Each row has a name. Each question is about the rows just above it.

|  -5 |   1 |  14 | -27 | -> veta
| 16 | 27 |  9 | 20 | -> lor
| -43 |  27 |  10 |   1 | -> Piv
|  16 |  27 | -29 |  20 | -> Zepak
| -15 | -15 | -37 |  26 | -> fubil
|  -5 |  10 | -29 | -19 | -> Taged
|  13 |  20 | -14 |   8 | -> tilom
|  55 |  10 | -29 | -19 | -> tugak
|  55 |  24 | -48 |   4 | -> depaf
| -29 |  30 | -21 | -28 | -> zel
|  12 | -11 | -23 |  34 | -> ras
The entry that follows | 9 |:
| 20 |
The entry that follows | -21 |:
| -28 |
Whose row is |  13 |  20 | -14 |   8 |?
tilom
The entry that follows | 13 |:
| 20 |
Right after | -14 | comes
| 8 |

|   3 |  24 |  29 | -27 | -11 |  40 | = Rimub
| -20 |  -1 | -12 | -28 |   4 |  17 | = dinu
| -29 |   3 |   8 | -21 |  20 | -21 | = mov
Right after | -27 | comes
| -11 |
Right after | 29 | comes
| -27 |
The entry that follows | -28 |:
| 4 |

|  50 | -18 |  14 | -47 | -37 | -25 | -46 |  53 | -42 |  53 | -45 |  47 | -54 | -42 |   2 | -28 |   1 |  40 |  41 | -21 | : Kuda
|  50 | -18 | -38 | -47 | -37 | -25 | -46 |  53 |  -9 |  53 | -45 |   4 | -54 |  45 |  40 | -44 |  27 |  39 | -11 | -35 | : tem
|  50 | -18 |  14 | -47 | -37 | -25 | -55 |  53 |  -9 |  53 | -45 |   4 | -54 | -42 |   2 | -28 |   1 |  -1 |  41 | -21 | : bego
The row with |  50 | -18 |  14 | -47 | -37 | -25 | -55 |  53 |  -9 |  53 | -45 |   4 | -54 | -42 |   2 | -28 |   1 |  -1 |  41 | -21 | is
bego
Where do |  50 | -18 | -38 | -47 | -37 | -25 | -46 |  53 |  -9 |  53 | -45 |   4 | -54 |  45 |  40 | -44 |  27 |  39 | -11 | -35 | appear?
tem
The entry that follows | 39 |:
| -11 |
The entry that follows | 47 |:
| -54 |

|  30 |  17 | -43 |   2 | = mipak
|  -1 | -42 |  42 | -11 | = Fezil
| 41 | 26 | 17 |  3 | = Kevu
| 41 | 26 | 32 |  2 | = dida
|  49 | -32 |  17 | -22 | = Zogi
|  38 |  13 |  36 | -12 | = besoz
|   7 | -62 |  18 | -10 | = Vuton
|  49 | -32 |  17 |   0 | = Sapav
What comes right after | 18 | in the named rows?
| -10 |
What comes right after | 38 | in the named rows?
| 13 |
The entry that follows | -42 |:
| 42 |
The entry that follows | -1 |:
| -42 |
The entry that follows | 13 |:
| 36 |

| -28 |  58 | -15 |  -3 | -24 |  12 | = Sedop
| -10 |  40 |  22 | -47 | -23 |   1 | = tef
|  37 |   3 | -30 |  27 |  41 |  29 | = bog
| -26 | -44 | -44 |  11 | -24 |  18 | = ramep
| -28 |  58 | -14 |  -4 | -23 |  12 | = tivu
| -35 |  -3 |  29 | -24 | -36 | -28 | = Zom
| -17 |  19 |  14 |  53 | -11 | -36 | = Sazeg
|  25 |  40 |  22 | -47 | -23 |   1 | = Foz
|  28 | -57 |  14 |   3 |  23 | -11 | = zime
| -27 |  57 | -14 |  -4 | -23 |  11 | = sobub
Right after | 37 | comes
| 3 |
Whose row is | -28 |  58 | -15 |  -3 | -24 |  12 |?
Sedop
What comes right after | -57 | in the named rows?
| 14 |
The entry that follows | 27 |:
| 41 |
What comes right after | -30 | in the named rows?
| 27 |
|  37 |   3 | -30 |  27 |  41 |  29 | is in which row?
bog

| -39 | -26 |  -3 |  29 | -55 |  Pupot
| -42 | -25 |  -5 |  32 | -59 |  peki
| -43 | -27 |  -4 |  32 | -58 |  kodo
|  28 | -22 |  -3 | -58 | -50 |  pebad
| -26 | -17 |  -1 |  17 | -40 |  pepuv
|   1 |   0 | -57 |  -1 |   0 |  ven
| -29 | -20 |  -1 |  20 | -45 |  Lirab
|  9 | 11 | -2 | -5 | 22 |  Votaz
Right after | 1 | comes
| 0 |
The entry that follows | -2 |:
| -5 |
What comes right after | 20 | in the named rows?
| -45 |
Right after | -39 | comes
| -26 |
The entry that follows | 29 |:
| -55 |

|  37 |  47 |  45 |  41 |  31 |  20 |  10 |   2 |  -5 | -13 | -20 | -27 | -29 | -31 | -29 | -21 | -12 |  -7 |  -2 |   5 |  10 |  13 |  15 |  16 |  19 |  20 |  21 |  19 |  13 |   3 |  -8 | -18 | -23 | -23 | -15 |  -5 |   6 |  13 |  13 |   6 |  -5 | -15 | -22 | -22 | -15 |  -2 |  11 |  20 |  23 |  18 |   9 |   0 |  -5 |  -3 |   5 |  15 |  23 |  25 |  17 |   0 | -21 | -40 | -53 | -52 | -> Bagek
|  38 |  42 |  45 |  45 |  45 |  45 |  41 |  37 |  33 |  27 |  23 |  18 |  14 |  10 |   6 |   2 |  -2 |  -7 |  -5 |  -8 | -12 | -16 | -19 | -22 | -25 | -28 | -30 | -32 | -32 | -31 | -30 | -26 | -24 | -21 | -17 | -12 |  -7 |  -3 |   1 |   4 |   7 |   9 |  11 |  12 |  14 |  15 |  14 |  16 |  17 |  18 |  19 |  20 |  21 |  21 |  21 |  21 |  20 |  18 |  15 |  11 |   6 |   1 |  -4 |  -9 | -> sulam
|  37 |  41 |  44 |  45 |  45 |  45 |  44 |  43 |  41 |  38 |  34 |  31 |  27 |  23 |  20 |  16 |  13 |  -7 |   9 |   6 |   4 |   1 |  -2 |  -5 |  -8 | -10 | -13 | -16 | -18 | -21 | -23 | -25 | -28 | -30 | -30 | -31 | -31 | -31 | -31 | -30 | -28 | -24 | -22 | -19 | -16 | -12 |  -9 |  -6 |  -2 |   0 |   3 |   6 |   8 |  10 |  11 |  12 |  13 |  13 |  14 |  15 |  15 |  16 |  17 |  17 | -> Fufiz
|  38 |  47 |  44 |  34 |  23 |  11 |   2 |  -7 | -16 | -24 | -30 | -32 | -26 | -19 |  -7 |   3 |   9 |  -7 |  13 |  15 |  18 |  19 |  22 |  19 |  13 |   1 | -12 | -21 | -23 | -16 |  -4 |   8 |  14 |  10 |  -2 | -15 | -23 | -21 |  -9 |   7 |  19 |  23 |  17 |   6 |  -3 |  -4 |   3 |  15 |  24 |  24 |   9 | -15 | -39 | -52 | -53 | -33 |  -6 |  20 |  37 |  41 |  34 |  20 |   9 |   3 | -> pari
|  37 |  45 |  46 |  42 |  32 |  23 |  14 |   6 |  -2 |  -9 | -16 | -23 | -29 | -31 | -31 | -28 | -20 |  -7 | -12 |  -3 |   5 |  10 |  13 |  14 |  16 |  17 |  20 |  21 |  21 |  17 |  11 |   0 | -11 | -19 | -24 | -23 | -16 |  15 |   5 |  12 |  14 |   9 |   0 | -11 | -20 | -23 | -20 | -11 |   1 |  14 |  21 |  22 |  18 |   9 |   1 |  -4 |  -4 |   2 |  12 |  21 |  26 |  23 |  10 |  -8 | -> fekis
|  38 |  46 |  46 |  40 |  31 |  21 |  12 |   4 |  -4 | -11 | -18 | -25 | -29 | -32 | -29 | -24 | -15 |  -7 |  -6 |   2 |   9 |  12 |  14 |  16 |  17 |  19 |  21 |  21 |  17 |  10 |  -1 | -11 | -20 | -24 | -21 | -13 |  -2 |   8 |  13 |  13 |   5 |  -5 | -16 | -23 | -22 | -15 |  -3 |  10 |  20 |  23 |  19 |  11 |   2 |  -4 |  -4 |   2 |  12 |  22 |  27 |  21 |   7 | -13 | -33 | -50 | -> motud
|  36 |  44 |  45 |  44 |  38 |  30 |  23 |  15 |   8 |   2 |  -4 | -10 | -16 | -22 | -26 | -30 | -31 |  -7 | -30 | -26 | -21 | -14 |  -7 |   0 |   6 |  10 |  12 |  14 |  15 |  16 |  18 |  20 |  21 |  21 |  19 |  15 |   8 |   0 |  -9 | -17 | -23 | -23 | -22 | -15 |  -7 |   2 |   9 |  14 |  13 |   9 |   1 |  -8 | -16 | -22 | -24 | -20 | -12 |  -3 |   8 |  17 |  22 |  23 |  18 |  12 | -> Rupal
|  38 |  42 |  45 |  45 |  45 |  45 |  41 |  37 |  33 |  27 |  23 |  18 |  14 |  10 |   6 |   2 |  -2 |  -7 |  -5 |  -8 | -12 | -16 | -19 | -22 | -25 | -28 | -30 | -32 | -32 | -31 | -30 | -26 | -24 | -21 | -17 | -12 |  -7 |  -3 |   1 |   4 |   7 |   9 |  11 |  12 |  14 |  15 |  14 |  16 |  17 |  18 |  19 |  20 |  21 |  21 |  21 |  21 |  20 |  18 |  15 |  11 |   6 |   1 |  -4 |  -9 | is in which row?
sulam
Which row holds |  38 |  47 |  44 |  34 |  23 |  11 |   2 |  -7 | -16 | -24 | -30 | -32 | -26 | -19 |  -7 |   3 |   9 |  -7 |  13 |  15 |  18 |  19 |  22 |  19 |  13 |   1 | -12 | -21 | -23 | -16 |  -4 |   8 |  14 |  10 |  -2 | -15 | -23 | -21 |  -9 |   7 |  19 |  23 |  17 |   6 |  -3 |  -4 |   3 |  15 |  24 |  24 |   9 | -15 | -39 | -52 | -53 | -33 |  -6 |  20 |  37 |  41 |  34 |  20 |   9 |   3 |?
pari

| -23 |  -7 |   1 |  38 | -> vatak
|  -5 |  58 | -19 |  37 | -> nir
| -31 |  40 |  -4 |  33 | -> Dato
| -42 |  -2 |  33 | -31 | -> kibuf
| -42 | -25 |  33 | -31 | -> vom
| -5 | 58 |  4 |  4 | -> sep
| -23 |  -7 |   1 | -14 | -> Dudel
Whose row is | -42 | -25 |  33 | -31 |?
vom
Right after | 40 | comes
| -4 |
The entry that follows | -25 |:
| 33 |

|  1 | -2 |  0 |  1 |  0 | -1 |  0 |  1 |  1 | -1 | -2 | -1 |  1 | -1 | -1 | -1 | -1 |  0 | : rivi
|  42 | -30 | -38 |  -6 |  -4 |  -2 | -20 |  21 |  14 |  48 |  -6 |  29 | -20 |  -8 |  17 |  51 | -39 | -24 | : buzag
| -37 | -30 | -15 | -12 | -58 |  22 | -21 |   8 | -26 |  18 |  59 |  62 | -21 | -40 |   8 |  46 |  27 |  30 | : zut
|  1 |  0 |  1 |  0 |  1 |  0 | -1 | -1 |  0 |  1 |  0 | -1 |  1 |  0 | -2 | -1 |  0 |  2 | : zilo
| -1 |  0 | -1 |  1 |  1 | -1 | -1 |  1 |  0 |  0 |  1 |  0 |  0 |  0 |  0 | -1 |  0 | -1 | : Rako
| -2 |  0 |  0 |  0 |  1 |  1 | -1 |  2 | -2 |  0 | -1 | -1 |  1 | -1 | -1 | -1 |  1 | -1 | : lata
|  31 |  17 |  28 | -19 |  17 |  31 |   8 |  21 |  -7 | -12 |  -4 |  -6 |   9 |   4 |   9 |  15 |  14 | -46 | : matol
| -28 |  -1 |   1 | -35 |  14 | -32 |   8 | -48 | -47 |  53 |  59 |  21 | -23 |  -3 |   8 |  57 |   8 |   7 | : ruka
|  -5 |  25 | -14 |   4 |  -2 | -21 |  -8 |  -2 |  -8 |  -4 |  19 |  21 |  43 |  19 |   6 |  20 |  41 |  -1 | : vivom
| -1 | -1 |  1 | -1 |  0 | -1 | -1 | -1 |  0 | -1 |  1 |  0 | -1 | -1 |  0 |  1 |  1 |  1 | : bafan
|   6 | -18 |  20 |   8 |   2 |   0 |  -4 | -19 |   8 |  -3 |   7 |  19 |   0 |  -9 |  -5 |  -1 |  11 | -25 | : Pim
|  -6 |  -6 |  -8 |   2 |   7 |   4 | -21 | -15 |  12 |   3 |  -8 |  -5 | -25 |  31 |  25 |  15 |   1 | -32 | : les
Whose row is | -2 |  0 |  0 |  0 |  1 |  1 | -1 |  2 | -2 |  0 | -1 | -1 |  1 | -1 | -1 | -1 |  1 | -1 |?
lata
The entry that follows | 46 |:
| 27 |

| -27 |  -5 |   8 |  14 |  -7 | -21 | -14 |  18 |  -2 |  -9 |  -4 | -19 | -11 | -22 |   7 |  -4 | -15 |  -3 |  -5 |   3 |   8 | -15 |  -1 |  -9 | -52 | -19 | -27 |  -7 |  Selas
|   7 | -18 | -26 | -32 | -15 |  -3 |  -6 |  -2 | -17 |  -7 | -18 |  -4 |  -6 |   4 | -28 | -17 |  -8 | -13 | -12 | -26 | -24 |  -9 | -16 |  -8 | -31 |  -3 |   6 | -11 |  tum
|  0 |  0 | -1 | -1 |  0 |  0 |  0 |  0 | -1 |  0 |  0 |  0 | -1 | 17 |  0 |  0 |  0 | -1 | -1 |  0 | -1 |  0 |  0 | -1 |  0 |  0 |  0 | -1 |  Dur
|  -7 | -36 | -42 |   9 |  19 | -23 |  36 |   3 | -44 |  44 |  14 | -26 | -22 | -10 | -53 |  18 | -44 |  42 | -20 | -33 | -11 | -22 |  43 | -23 | -47 | -36 |   5 | -36 |  gagop
|  -7 |  18 | -50 | -27 |  26 |  15 |  16 |  24 | -53 | -27 |  26 |  17 | -56 | -39 | -18 |  25 |   3 | -30 | -62 |  14 | -60 |  24 | -11 | -58 | -14 |   3 |   4 | -55 |  rebag
| -61 | -18 |  18 |  29 | -21 | -50 | -35 |  -4 |  -3 | -21 | -16 | -46 | -23 | -46 |  11 | -16 | -36 |  -7 |  -8 |  -1 |  19 | -38 |  -6 | -18 |  17 | -46 | -62 | -13 |  leka
Right after | -20 | comes
| -33 |
|   7 | -18 | -26 | -32 | -15 |  -3 |  -6 |  -2 | -17 |  -7 | -18 |  -4 |  -6 |   4 | -28 | -17 |  -8 | -13 | -12 | -26 | -24 |  -9 | -16 |  -8 | -31 |  -3 |   6 | -11 | is in which row?
tum
The entry that follows | -28 |:
| -17 |
The entry that follows | 15 |:
| 16 |
Right after | -30 | comes
| -62 |
What comes right after | -61 | in the named rows?
| -18 |

|  13 |   6 | -57 |   7 | -35 | -38 |  sop
|  24 | -27 |   6 |   5 |  13 | -38 |  disuf
| 12 | 26 | 25 |  5 |  4 | 23 |  dev
Right after | 12 | comes
| 26 |
Right after | 7 | comes
| -35 |
The entry that follows | 26 |:
| 25 |
The entry that follows | 24 |:
| -27 |

| -33 |   9 |   9 |  18 | -30 | -23 |  13 | -27 | -36 | -22 | -33 |  13 |  11 |  13 | -32 | -25 |  12 |  15 |  15 | -13 |   0 |  -1 |  13 |  runiz
|  20 | -18 | -15 | -24 |  31 |  23 | -18 |  31 |  27 |  35 |  27 | -23 |  -9 | -17 |  32 |  30 | -12 | -22 | -10 |  34 |   2 |   3 | -13 |  pur
| -20 |  21 |  13 |  25 | -29 | -16 |  27 | -26 | -24 | -22 | -22 |  23 |  -1 |  27 | -26 | -29 |  22 |  22 |   1 | -28 |  -4 |  -3 |  23 |  dagu
| -17 |  32 |   8 |  24 | -24 | -26 |  25 | -26 | -22 | -31 | -20 |  24 |   9 |  25 | -24 | -23 |  23 |  26 |   7 | -43 |  -3 |   3 |  14 |  Seva
| -31 |   7 |  19 |  17 | -21 | -21 |  15 | -22 | -25 | -25 | -24 |  15 |   8 |  16 | -19 | -23 |  18 |  12 |  10 |  -3 |  -6 |  -4 |  15 |  gidal
|  -5 |  -6 |  -8 | -13 | -10 |  -6 | -13 |  -4 |  -6 | -11 |  -7 | -12 |  15 | -13 |  -9 |  -8 | -20 | -10 |  23 |  -9 |  23 |  22 | -18 |  gavu
|  13 | -12 | -17 | -22 |  17 |  15 | -19 |  17 |  16 |  22 |  17 | -24 |   2 | -22 |  24 |  17 | -17 | -20 |   4 |  15 |   6 |  11 | -27 |  lek
|   8 |  11 |  48 |  35 |   5 | -30 |  32 |   2 |   2 |  -2 |   3 |  32 | -40 |  27 |   0 |  -1 |  31 |  23 | -35 | -14 | -52 | -50 |  37 |  depe
Whose row is | -33 |   9 |   9 |  18 | -30 | -23 |  13 | -27 | -36 | -22 | -33 |  13 |  11 |  13 | -32 | -25 |  12 |  15 |  15 | -13 |   0 |  -1 |  13 |?
runiz
Right after | 10 | comes
| -3 |

|  23 |  19 |  22 |   6 |   1 |  22 |  21 |   3 |   4 | -55 |  19 |   2 |   6 | -11 |  -5 | -22 | : Timuf
|  23 |  19 |  22 |   6 |   1 |  22 |  21 |   3 |   4 | -55 |  19 |   2 |   8 | -11 |  -5 | -22 | : zunag
|  17 |  23 |  21 |   0 |   2 |  20 |  21 |   0 |   3 | -53 |  13 |  23 |  12 | -21 |  16 |  20 | : dube
| -19 | -35 | -32 |   2 | -10 | -32 | -40 |   1 |  -4 |  53 | -27 | -25 |  -9 | -30 | -31 | -34 | : mogu
|  28 |  33 |  32 |   2 |   0 |  31 |  35 |   1 |   1 | -52 |  26 |  12 |   3 |  30 |  34 |  29 | : leso
|  23 |  19 |  22 |   6 |   1 |  22 |  21 |   3 |   4 | -55 |  19 |  12 |  13 |  20 |  18 |  22 | : Banez
| -24 | -29 | -33 |  -1 |  -4 | -29 | -27 |   2 |  -6 |  57 | -29 | -16 |  -7 | -31 | -29 | -31 | : Nef
|  24 |  14 |  19 |  -7 |   0 |  17 |  11 |  -2 |  -4 | -56 |  21 |  -6 | -12 |  20 |  22 |  16 | : mev
Whose row is |  28 |  33 |  32 |   2 |   0 |  31 |  35 |   1 |   1 | -52 |  26 |  12 |   3 |  30 |  34 |  29 |?
leso
Right after | 14 | comes
| 19 |

|  23 |  22 |  22 |  13 |  12 |  13 |  11 |  24 |  12 | -54 |  18 |  11 |  20 |  30 |  29 |   9 |  12 |  29 |  31 |   8 |  11 | -56 |  23 |  16 |  13 |  29 |  24 |  29 | : Fef
| -10 | -10 | -10 |   8 |   6 |   8 |   8 | -10 |   9 |  10 |  -9 |   8 | -10 |  -8 |  -8 |   9 |   9 |  -8 |  -8 |   8 |   8 |  10 | -10 |   0 |   8 |  -9 | -10 |  -9 | : turib
|  13 |  12 |  12 |  10 |  10 |  11 |  10 |  14 |  11 | -36 |  10 |  10 |  12 |  18 |  18 |   9 |  11 |  17 |  18 |   8 |  10 | -37 |  13 |  11 |  11 |  17 |  14 |  17 | : mub
| -10 | -10 |  14 |   8 |   6 |   8 |   8 | -10 |   9 |  10 |  -9 |   8 | -10 |  -8 |  -8 |   9 |   9 |  -8 |  -8 |   8 |   8 |  10 | -10 |   0 |   8 |  -9 | -10 |  -9 | : saf
|  10 |   9 |   9 |  12 |  11 |  12 | -31 |  11 |   9 |  13 |   8 |  10 |   9 |  16 |  15 |   9 |  11 |  15 |  17 |   8 |  10 | -32 |   9 |  11 |  12 |  15 |  11 |  15 | : Vulen
The entry that follows | -32 |:
| 9 |
|  13 |  12 |  12 |  10 |  10 |  11 |  10 |  14 |  11 | -36 |  10 |  10 |  12 |  18 |  18 |   9 |  11 |  17 |  18 |   8 |  10 | -37 |  13 |  11 |  11 |  17 |  14 |  17 | is in which row?
mub
Whose row is |  23 |  22 |  22 |  13 |  12 |  13 |  11 |  24 |  12 | -54 |  18 |  11 |  20 |  30 |  29 |   9 |  12 |  29 |  31 |   8 |  11 | -56 |  23 |  16 |  13 |  29 |  24 |  29 |?
Fef
The row with |  10 |   9 |   9 |  12 |  11 |  12 | -31 |  11 |   9 |  13 |   8 |  10 |   9 |  16 |  15 |   9 |  11 |  15 |  17 |   8 |  10 | -32 |   9 |  11 |  12 |  15 |  11 |  15 | is
Vulen

